Each row is shifted at random along 3 fixed directions that mean nothing.
Known rows, with every step that occurs
vofe-kepa-razim-sigu-teful-dimil-zodirek: [ 144 -152 -145  -30 -140  -64 -214   50  234   87  -57  315 -118  146
 -178 -409  107   44 -404 -104 -312   61 -200 -196 -158  151   57  220
  -85  171  -34  320  180 -300   92   66  -57   -4  124  322 -299   56
  251   85  179   28  194 -218 -221 -217   44  -45]
purik-mebemiv-rilek-dusa-kepa: [-548  133  -75 -200  186 -217  250  358 -250  490 -181  -14  -27   81
  -40   48   29  387  -72 -389   80 -151  214  -36 -259 -176   30  274
 -127  122 -257  135  -38  136  -36 -135   59 -243   57  111  -68 -346
  215  137   34   68  -93   98  280  -71 -245  252]
zodirek-teful-dimil-mebemiv-sigu-vofe-razim-rilek: [  61  -75 -153  -26  -13  177 -352 -249  181  -98  333  143  316   10
  -70  151  119 -193  -28  -78  151 -133    5 -101  223  309  -26 -184
   20 -167  257 -313  -89   29   90  156  222 -259  -57 -141 -117  196
 -137 -297  157  -41  -75  -91  312 -130   62 -212]
vofe-sigu-vifet-razim-rilek-dusa-kepa: [-219 -198 -260  -44  118  484 -342 -467 -328 -113  281  492  309   20
 -211  723  287 -224  329  236  307 -156  205   28   45  447 -177 -426
  261 -114  410 -509 -230  308   98  300  232 -700    2 -368  258   -7
 -211 -298  -58   49 -325   -4  391  312 -136 -413]
kepa-razim-vofe-sigu-teful: [-181   42 -301 -118 -198  214 -300   -2   97  114  231  142   59  -37
   89 -179  146  141  -94 -397 -252  -19 -188 -152 -287  219  224  153
  175  -31  -50  458 -187  -94   11 -150 -134  -14 -105  -43 -181  -75
   45  -62 -348   -2  -37 -113  246  -48 -116  308]
dimil-mebemiv-vofe-kepa-razim-sigu-vifet-purik: [ 443  -12    4 -286  242  236  314  263   19 -109   66    7 -332   75
  411 -507   77   99    0 -162 -201  -49   48 -108  125  -97  206 -176
   96  -92 -123  264  -50   72 -248    8 -224  227   30  -32  -57 -152
  285   44 -355 -128 -254   10   49 -178   70  303]
dimil-zodirek-teful-vifet-kepa-razim-rilek-purik-mebemiv-vofe-sigu: [ 319 -157  -60 -166  117   34   75   23   38  -16  -55   19   56  105
  178 -201   70  -62 -157   35  -10  -47   85 -175  192  -14   18   -1
 -113   59  183   33   18  -67 -289  -82  215  152   70  113  -53  -49
   85 -160  256  -78  -76  113   12 -249   32  -48]
dimil-zodirek-teful-kepa-razim-rilek-dusa: [-310  -32 -147  -72  109 -163 -209  220   37  572    0  333  -46  225
 -250  -36  -21   67 -147 -195   57  -61  160  -76 -157 -124    8  218
 -103   83 -120  165    4  106   41   -2  -34 -208  -70  179 -357  -34
  211  145  283  182   -8 -248  268 -258  -71   11]
razim-sigu-vofe-kepa: [ 333 -316   97 -440  236 -312  195  293  506   36 -194   -1 -332  163
  314 -397  134  188   16  -57   -6 -241   59 -384  357 -208  168  255
 -246  450   40  446    6 -291 -108 -308 -114  369  -67  273 -180   -5
  350   48   37   -1  -11 -104   -3 -148   89  108]
purik-mebemiv-kepa-razim-rilek-dusa: [ -18  -75  -47 -374  378 -179  250  284  -56  388 -376   75 -314  188
  -44 -128  -68   87  -18  -53  164 -237  283 -176  241 -317  -75   55
 -158  160   14   91   89   95  -39 -195   59   -7   82  139 -156 -167
  206   37  172 -106  -99 -130  364 -294   36 -123]
rilek-razim-sigu-vifet: [  96 -135   53 -372  232  104   68  227  195  185 -178  195 -251   87
  164 -285   92   47  140   42    6  -80  147 -264  -14  -11  125   25
   21  236  141  307   -3  -20  -46 -175 -123   56  128  141  -31  -28
  268   32 -136   -8  -29  -84    3 -240    3  116]
vofe-sigu-vifet-purik-mebemiv-dusa-kepa: [-148  162  -69 -295  193   28  488  456 -358  305   38 -259 -181  -43
  366 -220  -63  459  -64 -583 -183  -23  -35  -21 -155  -26  143  129
   29 -130 -378  340 -154  263 -289 -157 -151   41   77   91  -52 -460
  283   23 -257 -221 -201  181  277  -49 -273  620]
kepa-razim-rilek-dusa: [  36  -92  -64 -314  313 -137  152  221   95  335 -314  209 -330  196
  -66 -119  -60   -1   37   53  177 -235  273 -187  271 -303 -111   14
 -122  205   81   75  127   49   60 -155    6   15   95  132 -171  -41
  179   58  162  -18  -60 -205  314 -225   38 -175]
vofe-sigu-teful-vifet-kepa-razim: [ 362 -111  -72  -90  145  144  -23  197  -38  -13   45  239 -170   72
  196 -386   68  -70 -175  -35 -161   -2   23 -197   77   39  188   84
   74  111  114  363  -60  -61 -110  -90 -223  143    5  117 -170 -107
  208  127  -39  -70  -31  -62  104 -181  209  185]
mebemiv-dusa-kepa-razim-vofe-sigu-teful-vifet-purik-dimil: [-372   24 -325   37 -167   88 -505   65  184  107 -295  440  120  304
 -299 -355  232   46 -267  208 -241  -43  204  166 -206 -183  144  327
  177  245  375  316   -3 -255  379  234  -68 -257 -219  303  177  149
  425  410  157  212  164 -143   78  187 -115  -34]
sigu-vifet-kepa-razim: [ 311 -169 -156   60   85  591 -337 -267 -282 -352  235  415  137   17
    1  162  166 -376   87  225   62   58   16 -103  156  437   60 -418
  271  -96  372 -214 -125  168  -44  294  -43 -256 -124 -237  166  -54
  -78 -141 -133 -166 -258  -21  238    3  247 -167]
vofe-sigu-teful-zodirek: [ 191  -28 -194  284 -169  330 -143 -336 -246  -50  500   77   32 -152
   -8  -63   30  -34  -76 -294 -291  283 -415    3 -150  408   57 -157
  200 -295 -119  149 -290  204 -126   22   83 -134  150  -28 -164  -70
 -215  -92 -341 -239 -154    7   85  -34   28  107]
vofe-kepa-razim-sigu-vifet: [ 237   28   12 -470  225  169  194  440   26  179  108  -50 -372   -7
  486 -515    8  255   47 -425 -198   -6  -67 -335   -3   93  255   83
   72    9 -214  631 -133   72 -240 -256 -348  284   77   67 -263 -249
  333  -24 -392 -145 -116  -69  206 -305  -21  596]
dimil-mebemiv-rilek-dusa-razim-vofe-kepa: [-313  103  -54 -304   73 -511   48  473  279  400 -123    9   26   96
  142 -254   38  354 -172 -406   23 -233  205 -185 -174 -191  159  466
 -290  248 -216  472  -74 -196   -7 -136 -101  109 -167  263 -415 -116
  384   35   73  289  -55 -110  286 -143 -222  346]
rilek-dusa-razim-sigu-vifet-teful: [ 535  -68 -100 -305  456  434  459   -4 -392 -133  189 -121 -430 -212
  572 -252    3  -78  306  -33   11 -161  102  -83  353 -153  -87 -363
  308 -209 -213  391  -32  340 -279 -143  -71  135  367 -123 -115 -262
  -23 -162 -486 -275 -179  131   -5  -62   95  137]
vifet-teful-purik-mebemiv-vofe-kepa-razim-rilek-dusa: [-519 -102 -194   36   78 -115 -428  169   58  489  -85  523  156  326
 -406  -72  211   57 -166  -57   89  -88  237  -28 -136 -112   56  240
   -9  112   92  103  -65   11  188  164   96 -411 -337  145 -203   13
  294  215  215  247 -101 -267  386 -149   11 -170]
mebemiv-dimil-zodirek-teful: [ 226  -10 -167  -54  -30   84   88 -123 -139  -62   71 -132  -43  -20
   94  -11 -160 -202 -186  -80  -47   25  -46   -7  132   -1 -147  -41
  -33   61 -142 -184  225  -74 -136   10  204   76  218  188  -25   47
 -112 -214  322  -61  181   75 -342 -189  -18  -50]
teful-vifet-razim-rilek: [-212   68   37   20  103 -322 -249  326  184  468  249  169  -20  145
   19 -322  135  154  -38 -173   19 -143  112  -16  -97 -245  100  300
  -28  -92  -95  536 -117   12  242  -25 -292  -17   15   96 -446  184
  254  298   41  239  140 -265  181  -84   34  221]
kepa-razim-vofe-sigu-teful-zodirek: [  22 -121 -241  209 -166   38 -297    4  292  213   48  394  -73  157
 -153 -407  131   -5 -264  -16 -270  100 -164 -194 -164   45  143  233
   38  218  128  424  -44 -230  187  -76  -14    2   41  308 -211  123
  179  257   -9   50  129 -228   -4 -132  148   40]
sigu-kepa-razim-rilek-purik-mebemiv: [ 386 -226  -51 -124  375  230  127 -147 -242  -82 -219  -20 -114   33
   44  -20   -4  -96  268  308  199 -165  284   -8  404 -107 -141 -436
  -21  -14  265 -296   49  218 -209   18  273  -29  129  -66  217 -284
  -42 -208   66 -287 -317  181  244 -231  180 -484]
kepa-razim-vofe-sigu-teful-vifet-purik: [ 262 -269 -327  326 -135  577 -704 -641   98 -440  120  801  355  182
 -446   94  338 -558   32  721  -67   56  216  149   72  318    8 -414
  455   22  799 -529  -72  -81  260  465  103 -500  -82 -237  399  365
  -98   41   22  178 -139 -175  -30  252  169 -620]
kepa-razim-vofe-sigu-vifet-teful: [ 304  -13 -218  -31   92  606  -81 -162 -409 -182  524    9  -40 -200
  425  -98  103 -107  200 -209 -159   74 -153  -38  138  256    2 -297
  416 -405 -208  374 -211  280 -219   69  -90  -18   21 -242 -184 -193
 -108 -213 -563 -183 -247   71  164   23    6  297]
dusa-razim-rilek-purik-vifet: [-107  153  -29 -134  130   72 -203   59 -256  126 -175   73  -37    2
  -57 -134  -25  -51  113  139  -45  -21  397  125   89  -22 -125 -120
  110    7  225  -46   24  153    6   88   31 -212  104   83  117 -117
    3  -56   88   23   21  205  148  -89 -256  -15]
dusa-kepa-razim-rilek-purik: [-301   19  -73 -197  136 -452  -31  743  392  697 -457  282 -396  300
   38 -575   76  400 -121 -171  -99 -211  417 -265 -114 -437  150  438
 -238  448 -148  473  124 -119  203 -169 -189   85  -22  363 -208 -135
  454  302  186  347  141 -191  219 -455 -141  267]
vofe-razim-sigu-teful-vifet-purik-mebemiv-rilek: [  -5   70 -163   80   22  264 -198 -351 -269  -67   87   56  517  -59
 -247    5  140 -150  -64  -73   54  -44   62  126  -26  212    0 -259
  218 -251  340 -385 -186  162  -16  162  255 -413  108 -273  187  -67
 -133 -168  -42 -221 -192  128  268  -84  -17 -144]
rilek-purik-dimil-mebemiv-dusa-razim-vofe-sigu-kepa: [-323  -87 -140 -121 -179   14 -273   42  175  175  -23  166  202   39
  -36    6  127  166 -138 -346  -88  -59   33  -87 -393  205  283  227
  -83   76   40  260 -221  -26  -40   40   -9 -231 -282   40  -31 -224
  227  -73  -98   12 -171   39  322   -9 -257  111]
dimil-mebemiv-kepa-razim-vofe-sigu-teful-vifet: [ 267 -108 -136  -14  -76  299 -270 -253    9 -137  133  363  215  -17
 -105  -85   77 -182 -261   67 -203  120   78 -195 -141  442  133  -24
  207  -28  397 -171 -132 -146 -124    0   42 -289  100  -17   15   16
  -16 -133  -33   17 -127  -61   67 -142   34 -135]
mebemiv-sigu-vofe-kepa: [ 189 -159   29 -194    8  146 -106 -261 -131 -304  297  -41  161  -95
  127  206  110    0   49 -288  -12   79 -128 -178  165  504  163 -137
   29  -98   37 -147 -289  147 -306   94   99 -152 -178 -171   11  -85
 -179 -339 -206 -217 -324   87  240  -44  -24   72]
vofe-kepa-razim-rilek: [ 138   54  -80 -262  110  -14 -101  249   31  162  146   41  -60   51
  236 -181   52   56   48 -250   30 -157   50 -181  283   67   12   46
  -68  -48  -44  221 -144   42   73  -44  -91  113  -88  -25 -275  -41
   86 -131   -5  -36  -36 -210  436 -188    5  186]
purik-mebemiv-dimil-zodirek-teful-vifet-kepa-razim: [ 513  -59 -191  110  148  548 -101 -334 -646 -396  318  122  129  -77
   93   99  -12 -416  -39  116   28  108  -22   21  223  367  -41 -463
  226 -264  196 -305  -63  251 -276  266  133 -226  104 -154   57 -166
 -197 -265   12 -270 -255  170  129  -99  255 -178]
zodirek-teful-kepa-razim-sigu: [  23   21 -270   30   37  343 -240 -129 -155   -1  296  168  254   31
   39   24  166 -129   31   80  127 -107  137   46 -156  174  182  -98
  182 -101  145   23 -173  142  -42  100   73 -316  -73 -257  -41  -55
  -29 -147   19  106    8    6  219  -30   94    8]
sigu-vofe-kepa-razim-rilek-purik-dimil-mebemiv: [-108  -39  -59   11  -86   91 -282   -6  196  -21 -104  146  231  128
 -160  -49   47   29 -234   24   -1 -122  181  -39 -116   57   60   34
  -97   11  197 -186  -18 -214  -32  270  171 -272 -236  155   25 -150
  181  -75  202  109 -179   83  214 -174  -30 -263]
razim-rilek-purik-mebemiv-sigu-vifet-teful-dimil: [ 431 -115 -116   -9  244  327   92 -215 -457 -160  237  -67 -190  -86
  147 -297  111   23   26  -76  -91  142   31  114  286   63  -91 -285
  214 -349 -220   94   75  344 -155   99  183 -159  181  -54 -136 -232
  -76 -106 -276 -261 -160   90   29 -223  166 -165]
dimil-mebemiv-vofe-kepa-razim-rilek-purik: [ -83  282 -112  -67   36   56   20  214 -406  240  360 -129  -34 -132
  277  -85  -67  337   39 -712 -127   74   37  -76 -197  276  155 -178
  -15 -457 -503   66 -301  475 -348  112  -18 -199  -61 -226 -306 -438
 -122 -351 -394  -49 -467  122  622 -427 -287  420]
sigu-vifet-teful-dimil-mebemiv-dusa-kepa-razim-vofe: [ 241   12 -271 -201  217  162  186  180   23  -20 -123  193 -234  117
  271 -319   38   15  -61  152   41 -201  280 -254  173 -137   27  -79
   20  133   62  236  238 -119   41  -38  -32  -11  100   85 -118 -109
  274   -3 -101   27 -103  -73  216 -104  117   -1]
dimil-zodirek-teful-kepa-razim-sigu-vifet-purik: [  69  -46 -231  194  -54  536 -419 -191 -170  -79  464  390  158   86
  -66  -75  208 -167   40    0 -191  167  -42  173 -240  290  188 -289
  370 -270   22   -8 -202  261  -49  387 -155 -318 -109 -233   46   30
   61   55 -213   81 -187  -67   11   35   13  119]
dimil-zodirek-teful-kepa-razim-vofe-sigu: [-358  -52 -400  306 -416  327 -865 -404   76  -16  434  455  704  102
 -310  352  258 -240 -108   73    0   87  -91   70 -389  528  110   21
  176 -107  308  -87 -239  -78  109  342  152 -462 -364 -216  -79  186
  -86 -202  172  339  -40  -95  235  188 -145  -53]
purik-vifet-teful-dimil-mebemiv-sigu: [ -84   -8   84  -36  -73    5 -104   25   51  -28 -235   49  300   84
 -284 -223  128  -83 -560   96  -55   -1  308   26 -178   29  112  288
    9   76  202 -188  205 -275  -41  178  300 -345  -54  218   57  -17
  123   39  334   84  280  155 -222 -233   76 -186]
dusa-razim-rilek-purik-mebemiv-kepa: [-481  -63  -23 -181  109 -420  -69  407  126  474 -605  133   59  251
 -236 -183  153  237 -284  -30   26 -186  409 -126 -206 -247  157  428
 -216  379  149   54   32 -151  138  -59  118 -212 -126  265  127 -129
  330  179  403  160  147  -41   99 -310  -47  -41]
dimil-zodirek-teful-kepa-razim-vofe-sigu-vifet-purik: [ 168   10 -155   28   -3  298 -110  100  -91   65  409  137 -122   67
  234 -339   54   72  -26 -301 -341  200 -166   77 -175   99  203  -87
  194 -232 -274  395 -165  202 -197  125 -311  107  -78  -51 -212  -64
  204  119 -282   28 -215  -53   22  -64  -70  480]

Rows
[ 158  -61 -186  327  -92  341 -431 -506 -378 -151  294  275  379  -28
 -321  198  -49 -370 -129  218  -63  289  108  147 -107  427 -103 -259
  245 -185  254 -607  -17  139 -183  331  301 -493  183    1  127   63
 -245 -209  279   82 -105  115 -167 -132  -16 -367] | rilek-purik-mebemiv-dimil-zodirek-teful-vifet
[ 421 -202  -21 -186  237  123   76 -170 -109 -257  392  -84 -112  -30
  362 -127   75    3  172  -93  -13  -43  -55  -38  322  155  111 -193
   59  -63  -23  180 -209  107 -307  -24  -45   62  -46  -92 -130  -35
    3 -217 -186 -153 -269  124  102   34   55   98] | zodirek-teful-purik-vifet-razim-sigu-vofe-kepa
[ 146 -371  -16  -44  209  -33 -160  122  294  226  -67  426  -10  172
   48 -293  252  -31 -121  265  -16  -49  240 -139   -4 -228   69  285
  -14  334  265  407   24 -137   57 -121 -114  -11 -100  306 -141   52
  397  332  232  246   98 -164 -230  -66  198  -56] | dusa-razim-vofe-sigu-vifet-teful-kepa
[-342  236 -308  301 -225  298 -480   21 -270  134  569  332  192   28
  -57 -197  204  155  -87 -406 -405  223  -96  235 -562  280  336   54
  388 -372 -239  331 -373  233   21  278 -287 -359 -182 -192 -179  -66
   86  226 -462  242 -211  -70  263  124 -188  483] | dusa-kepa-razim-vofe-sigu-teful-vifet-purik
[-161 -159  -14 -228  -14  -99 -114  186  356   57 -497  208  168  226
 -215 -158  206    6 -456  116  -94 -189  250 -158 -144  -33  154  307
 -109  318  377 -100   45 -429  119   83  118 -245 -178  248  194   37
  390   53  355  110  143  -40  -69 -148  -36 -141] | vofe-razim-sigu-vifet-purik-dimil-mebemiv-kepa
[ 104    4 -176  166  -81  326 -347 -138  -45 -144  288  421  215   96
 -132 -220  232 -103 -181    1 -253   94   90   91 -232  234  252 -106
  298 -184  175 -102 -205   16  -43  312  -67 -336 -120 -121   27   40
   86  100 -199  127 -202  -74   68  -21   47  -20] | dimil-mebemiv-vofe-kepa-razim-sigu-teful-vifet-purik
[ 285  179   17 -317  221  -15  486  472 -294   95 -227 -243 -368   20
  369 -556 -183  199 -425 -384 -266  -19   81 -191   78  -96  144  221
  -98  -15 -266  342  100  -83 -252 -170 -128  204   66  197 -273 -387
  244   37   -9 -264   29  112  126 -434  110  407] | purik-vifet-teful-dimil-mebemiv-kepa-razim
[  38  -81 -138   95 -152   89 -218   61  108   43  -93  258  -98  150
  -58 -442   22  -28 -330   57 -343  140 -197  -43 -166   -3  -10  140
    0   71   -1  474  128 -248   73  190  -96   30   43  342 -142  110
  347  159  160   71   93  -71 -238   -8  -49   97] | kepa-razim-vofe-sigu-vifet-teful-purik-dimil-zodirek
[  31  -31 -129  -83    1  108 -195  131   27  197  195  157   82  138
   99 -204   74   -2 -139 -260  -26  -30  -24 -142   37  134  116   58
  -92  -71  -17  152  -98   24    9   31   29  -22 -126   -7 -182  -32
  136  -61  129  -72  -57 -140  287 -240   75   85] | dimil-zodirek-teful-purik-mebemiv-vofe-sigu-kepa-razim-rilek
[ 350  -21  -60 -409  427   79  490   67 -287   38 -232  -94 -405   43
  159  -62 -159  -20   57  -38  132 -227  238  -62  418 -242 -165 -294
  -73 -100  -46  -95   55  251 -202  -82  108   -4  205  -34  -71 -239
   37 -181  -22 -289 -292   19  378 -208    7 -187] | vifet-purik-dimil-mebemiv-kepa-razim-rilek-dusa
[ -89 -112 -303   88 -111   95 -430 -125   79  124 -127  293  215  217
 -299    0   31 -301 -250  204   47  -64  197  -17   34   -8 -123   50
  -10  267  234 -347  258 -219  138  216  315 -217   11  262   99  148
   19  -85  621  170  255  -65 -210 -265   45 -355] | kepa-razim-rilek-purik-mebemiv-dimil-zodirek-teful
[-106  -50  -73   53 -122  -48 -168  168  185  129 -137  227  -68  149
  -88 -475   69   64 -399  -59 -346  103 -205  -80 -254  -51   45  239
  -56   94  -25  484  117 -256   75  159  -75   -3   57  405 -161  151
  403  201  193   70  154  -61 -298  -71  -81  156] | mebemiv-vofe-razim-sigu-vifet-teful-purik-dimil-zodirek
[ 320  -16   97 -330  225   49  423  205  151 -136 -350  -32 -145  164
  241 -387   20   74 -325   81   -1 -116  232 -247   97 -264  134   23
 -207  126  208   -4  203 -200 -232  -66  112  117   25  218   90 -112
  329   84  122 -149 -123  107  -76 -295  205  -94] | teful-kepa-razim-sigu-vifet-purik-dimil-mebemiv-vofe
[ -28 -114 -199   91 -122  -23 -347 -151  270   41  220  226  223  113
  -20  -41  145 -126  -56  174   -3  -88    0   -3 -116   19   40  119
   47   46  188  288  -41 -210   56   53  -15    1  -10   12 -234  279
   92  -33  162  287   89  -76  -41  146  -69    6] | dimil-zodirek-teful-vifet-razim-vofe-sigu
[ 256 -117 -177  149  -38  158 -477 -252  -15  -32  145  420  203  109
 -213  -54  -23 -293 -156  309 -104  156  227   18   62  260  -72  -24
  123   68  308 -283    6  -65  -20  256  136 -235  119  178  -16  199
  -16  -74  432  195   53  -95 -120 -166  -21 -287] | vofe-kepa-razim-rilek-purik-dimil-zodirek-teful-vifet
[-277 -183 -237  -61  136   64 -253 -138  -99  170  -70  534  126  204
 -311  353  210 -178  -12  273  232 -214  368  -55   13   43 -180  -15
   42  251  343 -349   79   -9  228  179  226 -571  120   93  126  101
   54   -4  370  248   28 -102   58   94  -72 -418] | mebemiv-dimil-zodirek-teful-vifet-razim-rilek-dusa-kepa
[ 124  189  -82  -23  249 -163  274  189 -210  121  259 -223 -362   -6
  412 -438 -129  140   69  -61  -76  -72   55  116    0 -404   20  -44
  -13 -173 -394  712  131   82 -139  -98 -268  258  235   70 -438   47
  182  105 -191   65  -31  113  -36   50  -27  371] | dimil-zodirek-teful-purik-vifet-razim-vofe
[ 242 -130 -102  -93  180  361  -92   55 -222 -114   35  238  -37   82
  161 -146  128  -90  -17   -6  -27   30   54 -193   93  190  161 -206
  105  -12  190   87  -88  141 -219   99  -54  -33 -117  -55   41 -226
  116  -53 -123 -187 -289   71  269 -223  187   63] | rilek-purik-mebemiv-vofe-sigu-vifet-kepa-razim
[ 446  -11 -156 -403  171  260  262   56 -172 -111  168 -206 -354 -173
  527 -378    5   93   56 -313 -246  -85 -130 -172  193    4   78 -102
  132  -76 -143  588  -73   35 -296 -380 -159  337  192    4 -189 -247
   25 -190 -465 -319 -121  114  144  -86  -51  347] | purik-vifet-kepa-razim-vofe-sigu-teful
